B:
0: [-628 -355  -68  209  -30 -247 -273  -39 -368 -487 -293 -174   83  393
 -144 -140   88 -208 -478  317   74  127  414   89 -405  494 -331  -19
 -338  140 -116 -110  334  285]
1: [ 300  442    8   26   78  324  248  502  252  695  289  263   -9 -297
  -40 -154 -167  205  176 -273  209 -252 -188  161  212 -248  188  207
  -37 -218  317 -343 -190   85]
2: [-372 -361 -233  218 -121 -286 -242  165 -113 -162  -93  -40 -142  299
  243 -231  101  -25 -508  269  -50   24  311  128   39  268 -107  -95
 -473 -107   79  -78  313  285]
3: [ 248  222  181 -274  184 -267  -24  511 -274 -213  -40   62  136 -569
   98 -315  278 -177   16   41  -56  547  -17  240 -270  -43  -28   92
  201  334   61 -205  160    5]
4: [ 211   73   33 -129  105 -218   -8  665  -45   60  121  178  -52 -251
  236 -430  193  -59  -11  -13   34  261   36  396 -102 -194   -9  140
 -206  -85   77 -232  370  136]
5: [-112 -120  352    3  161 -355 -174  497 -358 -558 -254 -193  -90  129
  -51 -363  168 -233 -178  274   79  405  263  384 -542  330 -274    8
 -450  175  -45 -293  505  128]
6: [   2  102 -207 -103   23  331  283   -3  311  314  351  126  160  -28
 -112  123  -25   82 -208 -170   71 -516 -175   33   -1 -385    3   71
  185  118  -66  121 -167  -62]
7: [-337 -468  245   44  -21 -394 -224  309 -351 -587 -161 -156 -217  328
   66 -326  268 -136 -450  486   62  301  319  345 -336  482 -359  -17
 -629  101  -39 -332  487  226]
8: [-534 -262  -81  263 -123 -288 -286 -184 -257 -402 -301 -254   -4  376
 -167   90  -51 -229 -642  285  -38   64  376  -85 -307  655 -206 -249
 -227  367   61    9   14  128]
9: [-427 -416  -34  210  -34 -326 -260  166 -203 -477 -224 -223 -172  472
  112 -229  102 -142 -542  363  -31   57  387  220 -249  353 -236 -143
 -598   21  -56  -60  458  218]
10: [  33  370 -501  127   11  475  214  228  437  893  280  414  358 -168
 -221  114 -360   42  -47 -466  227 -498 -207 -122   15 -211  287  243
  150  -76  229   26 -403   94]
11: [-399 -143  180  164   36 -347 -241   39 -325 -560 -311 -272   79  285
 -227  -36  -22 -227 -439  227    5  191  232   48 -537  631 -321 -117
 -204  476  -32  -63  198   77]
12: [ 429  369  241 -309   89  -80  236  391  -35  216  406  188    1 -615
  223 -244  308  313  241 -181  -17  134 -300  219  326 -384  -60  110
  455   90  130 -271   42  -25]
13: [ 459  485  256 -206  153  -26  267  412   71  258  371   75  -12 -507
  194 -238  185  357  304 -260  -16  -40 -315  201  326 -476  -21   66
  388   11  138 -208   66  -42]
14: [ 358  352   75 -201   91  134  305  292  283  352  385   96   41 -322
  -12  -28   45  121   10 -205   42 -255 -283  117   70 -422   70   55
  223  143  128  -80 -174 -112]
15: [-140 -206  380  -37  153 -371 -161  502 -355 -604 -186 -115  -16  144
  -48 -338  192 -161 -205  263   83  402  123  372 -579  431 -359   79
 -407  293  -94 -268  525  103]
16: [ 274  208  113 -136  164  -49   88  638  -70  117  173  233   10 -327
  213 -371  145  140  185 -170   45  177 -115  384   19 -230  -47  173
   36  -55   23 -203  356   56]
17: [ 459  386  231 -208  151  120  312  475   92  329  427  214   23 -444
  173 -181  190  473  362 -324   76  -73 -411  194  337 -368  -22  116
  378  -10  122 -214   66  -60]
18: [-504 -206 -154  299  -93 -218 -164 -234  -71 -228 -119 -250  123  444
 -154  133  -17   33 -488  107   32 -208  157 -240 -141  473 -196 -212
 -103  236   68   82   -5  169]
19: [-234 -141  464   69   91 -396 -209  189 -427 -731 -336 -385 -136  247
 -188 -143  116 -237 -340  361   18  352  304  226 -544  589 -353 -183
 -334  428  -18 -237  309   26]
20: [-490  -75 -113  269  -54 -207  -97 -294   16 -206  -34 -280  201  347
 -120  102  -93  100 -492   75  -60 -369   -6 -238  -87  308 -256 -106
    3  310    8  133  -21  143]
21: [-137  -85  -50   47    7  -37  135 -150  188 -119  192 -260   68  311
  -73  162  154  198 -286  -25   34 -439  -90 -162   -7  -85 -126 -235
   78  180  -19  168  -21  -15]
22: [-513 -355  134  130  -19 -289 -257   80 -424 -559 -279 -162  -25  354
 -168 -159  118 -238 -447  360   96  256  397  206 -479  586 -377  -31
 -391  228  -98 -216  357  211]
23: [ -65   -5  337  -64  150 -129   89   61  -89 -473   25 -295   39  223
 -187   27  138   29 -169   37   30 -113  -44  132 -377   73 -331 -145
   52  419 -179   47  232 -127]
24: [ 156  409 -234  114   94  548  242  389  271  768  203  348  181 -206
 -160    2 -282  186  174 -406  262 -363 -169   24  123 -179  260  209
   80 -200  239 -159 -266   70]
25: [-515 -118 -147  229  -74  125   83 -374   73   -1  158 -182  113  416
 -137   93  -13  287 -336   43   84 -628   28 -134  153   -5 -282  -23
    9  -31  -89   30   11  198]
26: [  -4  218 -461   89    2  340  226   31  430  613  293  161  285   -2
 -143  176 -137  116 -124 -356  156 -564 -163 -217   80 -317  223   19
  191  -51  151  158 -328   57]
27: [ 112  299 -349  158   18  528  171  403  258  833  162  410  170 -225
 -109   23 -257  181   78 -330  275 -271 -137  -75  198    9  354  190
   -3 -225  373 -212 -384  139]
28: [-167  -57  504   28  177 -324 -137  214 -450 -747 -305 -382  -27  202
 -222 -131  178 -122 -135  228   68  346  204  190 -551  494 -371 -167
 -147  424  -82 -197  361   -5]
29: [-551 -325 -118  287   -4 -320 -273    0 -219 -460 -286 -276   91  489
  -86 -100   64 -132 -476  245   47   21  329  -40 -366  473 -238 -136
 -384  126  -32    8  313  264]
30: [ 465  342  273 -277   91 -128  210  431  -30  153  373  125 -100 -559
  301 -262  308  330  214 -146  -67  140 -265  255  367 -373  -43   22
  371   67  144 -245   99  -54]
31: [  42    6  295 -224  103 -285 -102  487 -424 -337 -128   80  -16 -137
 -266 -231  243 -491  -58   80  201  644  366  461 -715  218 -227   18
  -81  303  -67 -317  336   19]
32: [ -61   29  -62  -20   47   35  184  -65  310  -31  232 -193   88  200
  -86  114   -7   40 -370  -33  -38 -528 -144  -20 -133 -265  -98 -103
   20  264  -80  218  -41  -89]
33: [-116  186 -435   93  -61  413  198  -33  341  639  269  232  223  -56
 -165  149 -210   65 -227 -231  140 -540  -86 -126  125 -220  165  118
  133  -45  144   35 -381   91]
34: [-504 -304 -113  367 -116  -92 -133 -221  -75 -221 -111 -281  -70  619
  -91  139   10  178 -435  132   76 -303  240 -175   33  466 -190 -314
 -241   33   66   38   78  170]
35: [ 396  303  264 -105  137  218  262  618   35  367  339  275 -125 -294
  154 -261   88  436  364 -267  161  -56 -262  358  305 -235  -26  158
   81 -187  131 -348  180    0]
36: [-574 -361 -143  385 -134   45 -115 -166  -63 -139  -87 -219 -183  575
   55  -36  -37  227 -498  292   39 -413  279  -15  218  330 -189 -141
 -476 -194   45 -103  147  278]
37: [ 373  370  174 -351  127 -213  143  345 -135   26  261  137  142 -661
  139 -208  331   67  162 -175  -67  321 -198  181   40 -327  -67   62
  566  298   50 -134   64  -64]
38: [  94   88  203 -295  145  -45  187  186  -11 -203  192  -48  132 -126
 -192  -59  229 -159 -116   -1   84   -3  -64  231 -427 -255 -209   53
  162  357 -166  -44  115  -99]
39: [-319 -237  345  111  114 -363 -204  260 -375 -684 -286 -303  -40  357
 -136 -229  141 -147 -289  308   85  259  254  238 -544  516 -386  -65
 -428  264  -92 -210  472  134]
40: [ 195  277 -273   42  -37  456  216  400  318  841  314  519  113 -182
 -171  112 -286   88    6 -422  258 -285 -184   66   66   -9  244  168
   79  -32  275 -123 -348  -13]
41: [-369  -35 -217  398 -102  324   40  -39  176  363   97   77  -31  413
  -77   92 -345  325 -289 -106  122 -625    1  -28  252  244  -73   14
 -235 -150  111  -38  -65  154]
42: [-520 -191 -142  433  -71  182  -20 -177   76   14  -16 -179  -30  616
  -83   88 -203  335 -369   54   96 -616   80 -103  164  311 -189  -99
 -314 -112   24    9   69  194]
43: [-606 -340 -167  381  -96 -181 -203 -137  -48 -270 -149 -262  -30  578
   24  -52  -78   73 -598  269  -28 -329  227  -56  -36  404 -240 -117
 -457   19    7   23  207  265]
44: [  88  196  283 -151  247  -82  141  178   -7 -378    0 -332  131  -82
 -138  -92  142  -84 -116   76  -21  -75  -93  108 -391 -206 -146  -40
   66  375 -100    2  107  -99]
45: [ -69  234 -425  -19    0  398  251  -20  340  587  337  266  346 -187
 -140  110 -139   79 -163 -282  106 -523 -205 -107   77 -370  119  206
  292   33   42   93 -324   65]
46: [-533 -522 -201  328  -88 -225 -217    9 -108 -351 -128 -211 -110  649
  156 -116  148  140 -494  264   28 -176  292    9    1  366 -214 -204
 -518 -137  -29   29  411  287]
47: [ -22  -52 -221  107  -30  265    6  482   58  381   56  332 -124  -39
  130 -196 -126   26 -198   10  112  -72  113  284  107   75  139  144
 -381 -220  170 -227   55  150]
48: [-509 -285  110  102  -59 -322 -252  -21 -397 -498 -231 -106   88  242
 -226  -53   57 -244 -507  299   51  254  275   91 -485  683 -383   -9
 -194  437  -58 -159  181  152]
49: [-438 -254 -135  384 -116  222   21  -74  127  139  106  -23  -82  552
   13   71 -171  451 -354   48  111 -609  -40  -66  298  354 -169  -35
 -343 -144   83  -62   34  188]
50: [ 352  422  224 -127  127  387  326  428   46  460  325  225  -68 -424
   26 -174   37  370  333 -217  166 -148 -223  262  344 -329   41  183
  206 -163  166 -389  -74   -3]
51: [ 280  363 -128   52   62  521  261  398  223  700  215  306   -7 -128
 -189   88 -177  140  209 -417  296 -261  -38  103  110 -174  268    0
   98 -191  244 -157 -242  -43]
52: [ 381  403  159 -286  142  -42  248  266   27  128  311   13   80 -537
  116 -154  289  179  174 -166  -29   34 -223  107  172 -493    7   10
  471  138   87 -126  -33  -59]
53: [-430 -122 -133  441  -89  452   17 -171   23  115 -104 -139 -214  507
  -69  155 -297  313 -351   92   66 -600  210  -25  323  316  -41 -190
 -314 -167   88  -42  -85   89]
54: [  65   69  119 -110  180  121  257  125  207 -129  218 -181  110  147
 -129   28  117  113  -97  -84   81 -399 -189   86 -231 -322 -137  -42
   46  196 -151  108  113 -107]
55: [-518 -377 -271  339 -129 -355 -212  -21    7 -154  -45 -248 -119  631
   92 -183  127   -7 -495  217   74 -243  407   18  -17  118 -179 -182
 -557 -291   44  -34  375  396]
56: [ 478  363  262 -182  167   16  282  507   38  259  391   94  -40 -461
  298 -293  340  565  431 -233   68   -4 -361  147  487 -426   14   61
  310 -177  196 -308  130   43]
57: [  44  285 -459  173   -2  612  193  272  346  862  168  417  214  -90
 -243  176 -371   53  -37 -407  276 -418  -87  -92   49  -24  358  133
   41 -125  281  -36 -441   48]
58: [ 339  323  181   12  152  431  261  608   55  471  215  250 -116 -228
   48 -194  -25  413  374 -250  247 -127 -177  269  299 -140  111  141
  -37 -295  220 -395   32   36]
59: [-311  -52  -74  131  -62 -162    5 -292  106 -175   84 -286  104  222
  -41  139   -6  119 -509  105 -122 -401  -71 -208   18  119 -184 -168
   75  351   24  159 -119   30]
60: [-563 -222 -125  343 -110 -168 -184 -241  -64 -249 -154 -271   38  434
  -63   70 -124   56 -609  237  -64 -291  149 -171  -45  498 -213 -147
 -247  226   66   40   -8  181]
61: [ 105   89  351 -200  152 -341 -103  450 -390 -431 -194 -109   -3 -245
 -163 -242  255 -399  -94  178   75  616  250  310 -589  217 -146  -40
  -62  379   37 -302  214    3]
62: [ 116  381 -223   26   41  629  257  309  200  782  221  429  150 -302
 -226   36 -279   73   94 -328  263 -305  -96  101   94 -166  226  259
  126 -130  201 -222 -354   42]
63: [-383  -80 -113  234  -80  -86    7 -317  138 -102   73 -314   49  348
  -36  128  -50  197 -496  113  -78 -525  -20 -220  124  115 -172 -179
  -41  183   52  119 -100   99]
64: [ -19    7  434 -148  161 -115   58  106 -227 -578  -82 -316  -33   42
 -179  -26  183  -99 -208  202  -12   96   48  202 -414  132 -288 -139
   18  487 -139  -79  164 -151]
65: [ 199  305   99 -239  180  195  270  190   49   68  226   34  183 -338
  -94  -49  135   66   74 -150   49 -127 -186  133  -94 -397  -46   94
  363  214  -73  -39  -35 -100]
66: [ 448  426  222 -261  138  -93  239  430   68  208  401  161   58 -561
  246 -233  186  332  215 -257  -80   16 -406  210  267 -407  -61  118
  439  164   93 -136   82  -81]
67: [-526 -172 -133  367  -52  -33 -108 -278  -67 -220 -131 -277  118  455
  -84  142  -78  245 -414   92   -4 -366   65 -270   52  449 -195 -193
  -65  167   37  102   -3  154]
68: [-482 -135  -89  253  -46 -163 -120 -267  -80 -286  -98 -234  188  380
 -158  163  -73   77 -462   49  -35 -256   40 -208 -167  444 -264 -168
   48  384  -31  166   11   74]
69: [-368 -247  -81  299 -121   81   33 -247   93  -58   94 -217 -119  578
  -35  210  -12  372 -381   48   56 -545   41 -157  238  275 -176 -293
 -135   19   49   80   -7   63]
70: [ 190   51   25 -117  153 -112    3  666 -116    1   65  204   -4 -169
  161 -366  198  -41   95 -112   96  281   71  406 -185 -157  -34   96
 -117  -79  -20 -156  451   88]
71: [-144  -29   27 -106   67  108  219  -77  145 -103  260 -115  137  145
 -146   35  120   75 -251   14   62 -431 -117   79 -166 -277 -236   40
   80  203 -192   68   63  -20]

[-118    8 -114  -57  -20  181  129 -272  386   57  -96  242  266   -1
  -32  -71 -216  207  -70  367  200 -384   -7 -179    0  147  129  -82
  -77 -153 -258 -251 -115  369  -99] | 63
[  31  309 -173 -369 -403  -11 -398   92 -284  -76  -60  115   59   97
   50 -314  -71 -125  224  477 -238 -256  326   71   11 -291  -56   55
  -32  -33  197  174 -125   44 -487] | 42
[  60  -56 -111 -253 -288   57  -26 -187  210 -346 -226  131 -153  138
  -57   72   85 -138 -190  273  180 -311    2 -233   61  142  220 -195
  329   64   41  -62   34  184 -140] | 57
[ -21 -131  -58 -249 -254  103  -13 -293  266 -304 -125  216 -134  173
  -24   87 -109 -110 -122  351  187 -308  -68 -281  104  109   86 -257
  285  -30 -145  -96   -5  169    8] | 7
[  92  324 -216 -476 -373   -6 -451 -181 -311  -17  -79   84 -190  252
 -100 -466   27 -175  301  505 -337 -211  224 -198   40 -237   25   97
  122  -54  175  212  -25   41 -385] | 69
[ 126  413   18  -41 -201   11 -216  293 -283   -6  149    2  165 -247
  -21 -312  -13 -105  271   56 -319   91   89  196 -287 -305 -294   28
 -280  -50  223  149 -398 -132 -276] | 30
[  63  320 -137 -412 -471  -27 -346   92 -174  -83  -49  115   67  171
   -4 -343 -128 -118  162  536 -181 -282  245  -83   87 -225  -77    5
  -28  -88   76  127 -199   32 -361] | 59
[ 113 -247  325  128    6   63   86   87  268 -243 -275 -116   89  -88
   96  295  199   -6 -304 -134  263   59 -234  -27 -126  318   68  -52
  138  224   97   10  288   55   76] | 66
[  37  489  251   -4   -8 -124   60  158   27   82    0   30  647 -161
  215 -142 -159  351  482  454 -103 -289  321  425 -213 -111 -357  394
 -857 -204 -102 -202 -210  110 -582] | 68
[ 158 -247  311  121  -19   36   58   70  122 -259 -266 -104  -27   27
  123  233  295  -91 -213 -246  134  143 -140   20 -217  208   29   68
   45  263  214   76  349   79  -55] | 29
[ -40  393  146  239  302  116  -44   98 -102  389   43  -50  528 -387
  187 -295  -88  320  379   26 -258  114  103  372 -373  -20 -227  383
 -713 -136    7  -62  -82  145 -291] | 70
[  53  -13  116  173  195  244 -167  -42 -170  155  -40 -108  -73 -187
   35 -188  179  -70   60 -285 -268  301 -190   18 -374  -43  -51  205
  -27  135  203  158  226   58   15] | 62
[-175  -90  135  301  453  365  -90 -335  117  448 -131  -57  184 -272
  224 -140  -67  277  -18 -208  -63  338 -346 -109 -172  360   94   82
  -86  -31 -176  -68  468  295  369] | 15
[-221 -151  -13  176  479  384  -11 -522  298  497 -223   41  240 -125
   55 -173  -93  386  -39  118   62  -65 -224 -218 -105  361  293  196
   -1  -50 -234 -145  453  462  132] | 41
[ -22  330  233  176  350   60   -9   54  -78  289   53  -25  457 -246
  180 -222 -143  258  498  187 -256   19  204  450 -365   -1 -339  542
 -821 -151  -29  -11 -130   78 -409] | 31
[ -85  152 -279 -216 -269  169  -43  -34  180 -230  -46  239   22  -88
   16  -48 -205 -107 -137  365   98 -354   91  -66   55   45  108 -252
  114 -111  -97 -154 -329  205 -128] | 33
[  -1  370  131  187  207   95 -129   98 -191  299   94  -45  410 -395
  112 -286  -48  214  394    7 -296  150   53  329 -377 -129 -257  246
 -526  -95   94   31 -125   29 -258] | 23
[  71 -268  109  -27 -135  117  146  -58  374 -440 -242   44 -141   13
   25  329  117 -161 -402  -10  332 -131 -207 -173  -26  321  157 -227
  320  159  -11 -102  111  131  110] | 12
[  92 -159   22 -160 -340   83  -55   67  214 -380 -259   21 -114   72
   16  162  113 -196 -409   84  239 -135 -139 -235   71  193  188 -271
  413  168   84   11  109   92   57] | 60
[ -48  334  204  115  299   61  102 -220  164  372  -73   13  464  -59
  206 -271 -171  418  377  249 -110  -26   83  101 -167  270 -159  441
 -792 -264 -302 -235   57  304 -174] | 21
[ -29 -250  -66  -45  -66  227  249 -417  484 -146 -189  211  -24  134
 -137   88   38   75 -270  157  287 -409 -186 -385  -84  111  254 -107
  237   28 -182 -301  131  425  -16] | 3
[  72  103  -96 -157 -264  100 -399  170 -308  -96  -78  -15  -79  -96
   10 -192  123 -232   -2   49 -216   48   55   41 -131 -221   23  -69
  250  157  371  286   29  -45 -226] | 16
[  -2  113   12  255  188  186 -209  185 -279  238  125    6  165 -350
   45 -272  -10  -63  169 -319 -304  440  -12  271 -408  -77 -178   45
 -270   32  304  304 -203  -33  -98] | 55
[  67 -333  235   83   58  142  105  -79  289 -335 -257  -44 -137  -27
   84  341  174 -125 -308 -120  247   21 -234  -67 -125  341  102  -56
  240  212   52  -14  287   92  113] | 38
[  39 -251   58  -10  -81  117  259 -287  455 -311 -265  127  -10   65
  -38  266  157   50 -286   73  350 -325 -153 -228  -91  213  237 -135
  224  114  -64 -265  207  331  -67] | 67
[  59 -157  -85 -251 -317  134 -167  -35   70 -340 -248   59 -286  197
   26   42   98 -298 -302  146   81 -151  -26 -226   62  105  195 -118
  405  163  122   92  160  131  -50] | 50
[  63  350   47  120    3  107 -181  243 -235  200  122  -40  281 -351
   11 -337   -9   34  227  -78 -307  191    0  202 -351 -213 -228   95
 -329  -37  189  123 -259  -40 -183] | 9
[  86 -353  223  118  -87  103  266   32  468 -337 -306   11   72   37
   66  363  169  -15 -488 -139  418  -99 -216 -145  -91  352  171 -135
  156  208    2 -140  222  235   70] | 44
[  44  521 -101 -168 -370  -18  -65  351  -59 -187  103  143  296 -196
  100 -196 -209  -59  166  346 -122 -246  277  256 -107 -204 -250  -39
 -425 -181    2 -113 -588   25 -389] | 36
[ -70  100   23  281  391  387 -120 -149  -55  454  -37 -108   79 -320
   82 -341   42  122   23 -295 -273  342 -273  -62 -341  142   50  245
 -164   -4  -10   -2  232  230  202] | 37
[  92  467   74  -29 -247 -132  -27  368 -166 -166  151  126  442 -259
  106 -110 -104   38  395  235 -165 -161  349  498 -303 -351 -403   63
 -611 -115  175  -19 -542  -57 -616] | 24
[-233  -69   37  246  540  458  -27 -502  218  494 -130   -9  116 -225
  169 -193 -134  301    0  -52  -72  146 -333 -188 -159  376  158  211
  -93 -100 -321 -194  450  408  346] | 48
[  40 -219   -1 -195 -325   63  -92   20  190 -389 -280   83  -71  122
   54  206   68 -170 -339  197  259 -227  -21 -140   95  154  192 -241
  402  175  113   53  152  121  -88] | 20
[-147 -322   -5   88  326  296  111 -648  391  180 -218  151   51   26
  -59   27   -3  254  -71  133  193 -200 -224 -295 -110  283  289   29
  187   13 -181 -165  398  430   55] | 35
[ 130 -319  245   75 -100   61   -7  102  125 -296 -232  -55  -46    8
   57  250  231 -151 -292 -200  181  115 -174  -34 -155  165   54 -108
  236  277  240  151  254   21    4] | 5
[ -78 -259   68  185  316  330  178 -436  448  217 -229   27   74  -34
  -41  -18   36  221 -258  -66  199  -30 -358 -367 -128  421  279   52
  106   23 -221 -194  349  406  263] | 2
[ 152  396  131   30 -160  -58  -13  319 -183  -57  155   47  302 -170
   21 -225  -14  -19  352   69 -263  -23  211  335 -392 -350 -404  216
 -600  -70  172   34 -437  -51 -481] | 52
[-208  -63    6  196  442  375   -1 -454  267  531 -180   35  291 -133
   95 -235 -123  399  -12   75   11   -8 -215 -203 -121  329  219  219
 -140  -96 -270 -177  395  467  151] | 11
[  96  432   27  -41 -210  -47 -221  290 -329  -64  156   49  233 -275
   63 -238  -31  -69  376   96 -311   58  201  351 -299 -357 -340   11
 -364  -58  258  135 -389 -129 -412] | 54
